Here is a tiny trained network, its code and every weight. The questions are about switching its units off for an input and a target symbol, where a switched-off unit gives its printed mean instead of its output.

import numpy as np


def w(rows, s, z=0):
    codes = np.array(rows[::2]) - 128.0
    scale = np.full(codes.shape[1], s)
    scale[-1] = z or s
    return codes * scale


def norm(h):
    return h / np.sqrt((h * h).mean(-1, keepdims=True) + 1e-5)


def f(y):
    return np.maximum(y, 0)


def softmax(a):
    e = np.exp(a - a.max(-1, keepdims=True))
    return e / e.sum(-1, keepdims=True)


def log_softmax(a):
    a = a - a.max(-1, keepdims=True)
    return a - np.log(np.exp(a).sum(-1, keepdims=True))


def net(x, mask):
    ids = ['ΨΩβηλμξπστφ'.index(c) for c in x.split()]
    T = len(ids)
    res = E[ids] + P[:T]
    q, k, v = (norm(res) @ M[0].T for M in (Q, K, V))
    z = softmax(np.where(np.tri(T) > 0, q @ k.T / 2**0.5, -1e9)) @ v
    res = res + np.where(mask[0], z, O[0][:, -1]) @ O[0][:, :-1]
    y = f(norm(res) @ A[0][:, :-1].T + A[0][:, -1])
    res = res + np.where(mask[1:17], y, B[0][:, -1]) @ B[0][:, :-1]
    return log_softmax(norm(res)[-1] @ U[:, :-1].T + U[:, -1])


Q, K, V, O, A, B = {}, {}, {}, {}, {}, {}
E = w([
[102,116,142],'Ψ',
[105,143,152],'Ω',
[99,85,75],'β',
[112,143,132],'η',
[175,82,108],'λ',
[98,110,146],'μ',
[102,105,147],'ξ',
[166,121,254],'π',
[120,102,146],'σ',
[114,109,145],'τ',
[124,200,157],'φ',
],0.0093)
P = w([
[230,190,7],'0',
[221,40,203],'1',
[206,61,206],'2',
[215,88,192],'3',
[211,85,190],'4',
[203,86,186],'5',
[210,77,182],'6',
[191,87,179],'7',
[192,85,172],'8',
[196,89,167],'9',
[195,91,167],'10',
[198,93,159],'11',
[190,100,158],'12',
[194,94,156],'13',
],0.002)
Q[0] = w([
[161,254,141],'h1',
[132,225,95],'h1',
],0.0074)
K[0] = w([
[122,90,252],'h1',
[141,59,188],'h1',
],0.012)
V[0] = w([
[253,52,172],'h1',
[200,163,61],'h1',
],0.0053)
O[0] = w([
[255,20,136,255],'h1',
[115,99,18,121],'h1',
],0.0068,0.00087)
A[0] = w([
[191,163,192,119],'n1',
[106,121,108,104],'n2',
[99,111,176,143],'n3',
[87,96,160,108],'n4',
[62,85,61,89],'n5',
[131,123,157,156],'n6',
[210,201,104,68],'n7',
[160,99,177,66],'n8',
[133,131,55,103],'n9',
[105,239,168,188],'n10',
[136,75,72,175],'n11',
[143,156,2,158],'n12',
[224,113,126,168],'n13',
[93,100,149,104],'n14',
[135,176,104,251],'n15',
[99,129,143,148],'n16',
],0.0077,0.0027)
B[0] = w([
[24,135,112,231],'n1',
[114,76,100,150],'n2',
[137,131,163,224],'n3',
[136,117,133,202],'n4',
[71,112,145,211],'n5',
[165,151,145,193],'n6',
[193,233,26,144],'n7',
[148,130,142,222],'n8',
[115,188,150,149],'n9',
[174,253,155,200],'n10',
[115,192,79,206],'n11',
[202,209,2,171],'n12',
[113,174,84,253],'n13',
[147,105,122,182],'n14',
[217,66,107,165],'n15',
[158,116,138,173],'n16',
],0.0055,0.0035)
U = w([
[173,116,88,86],'Ψ',
[91,166,29,251],'Ω',
[50,75,120,75],'β',
[89,186,122,85],'η',
[33,89,131,74],'λ',
[154,111,147,35],'μ',
[68,194,168,87],'ξ',
[170,79,211,157],'π',
[224,102,130,225],'σ',
[152,117,123,80],'τ',
[193,248,147,170],'φ',
],0.012,0.0033)

Each question gives the input, a string of symbols that net reads in full, and the target symbol t.
The units are the heads (2 rows each of Q, K, V and O) and the neurons (one row each of A and B). Each row of codes is followed by its name. A weight is (code - 128) times the scale printed after its matrix; where a second scale follows, it is the last column's (O, A, B and U).
mask holds one flag per unit, heads first, then neurons. A switched-off unit (its flag False) gives its mean, the last column of its rows in O or B, instead of its output. The means were averaged over made-up inputs and are rounded, as every weight is.
A unit's drop is (log p(t) with every unit on - log p(t) with that unit switched off) / (log p(t) with every unit on - log p(t) with every unit switched off).
The circuit of an input: a set's keep is (log p(t) with only the set's units on - log p(t) with every unit switched off) / (log p(t) with every unit on - log p(t) with every unit switched off). Starting from the 12 units with the biggest drops (on a tie, the unit counted first), units are removed one at a time, each time the one whose removal leaves the highest keep (on an exact tie, the one counted first), for as long as the keep stays at least 0.8.
circuit, biggest first: the units of the circuit, biggest drop first
top k neurons: the k neurons with the biggest drops, biggest first
drop of u: that unit's drop, to one decimal
input β λ σ, target β: circuit, biggest first	h1; n13
input σ ξ ξ φ β ξ σ φ Ω ξ τ, target σ: top 2 neurons	n10; n5
input ξ φ β φ Ω σ β φ σ π φ σ, target π: top 2 neurons	n10; n12
input μ β μ, target φ: top 2 neurons	n10; n1
input Ω β ξ, target ξ: top 2 neurons	n10; n1
input μ ξ ξ, target φ: top neuron	n10
input σ η σ β ξ ξ μ φ μ λ φ σ τ, target σ: top 3 neurons	n10; n1; n12
input λ λ π Ω, target π: top 2 neurons	n10; n12
input ξ ξ φ σ σ λ φ π λ σ η ξ, target π: top 2 neurons	n12; n10
input μ β ξ, target φ: top 3 neurons	n10; n1; n5
input β Ω ξ ξ Ψ ξ ξ τ σ β σ Ψ σ ξ, target β: drop of h1	0.9
input Ω σ φ ξ ξ Ψ Ω τ ξ σ λ τ, target ξ: drop of n10	0.3
input φ ξ ξ ξ σ μ, target λ: drop of h1	1.1
input ξ η ξ π Ω, target π: circuit, biggest first	h1
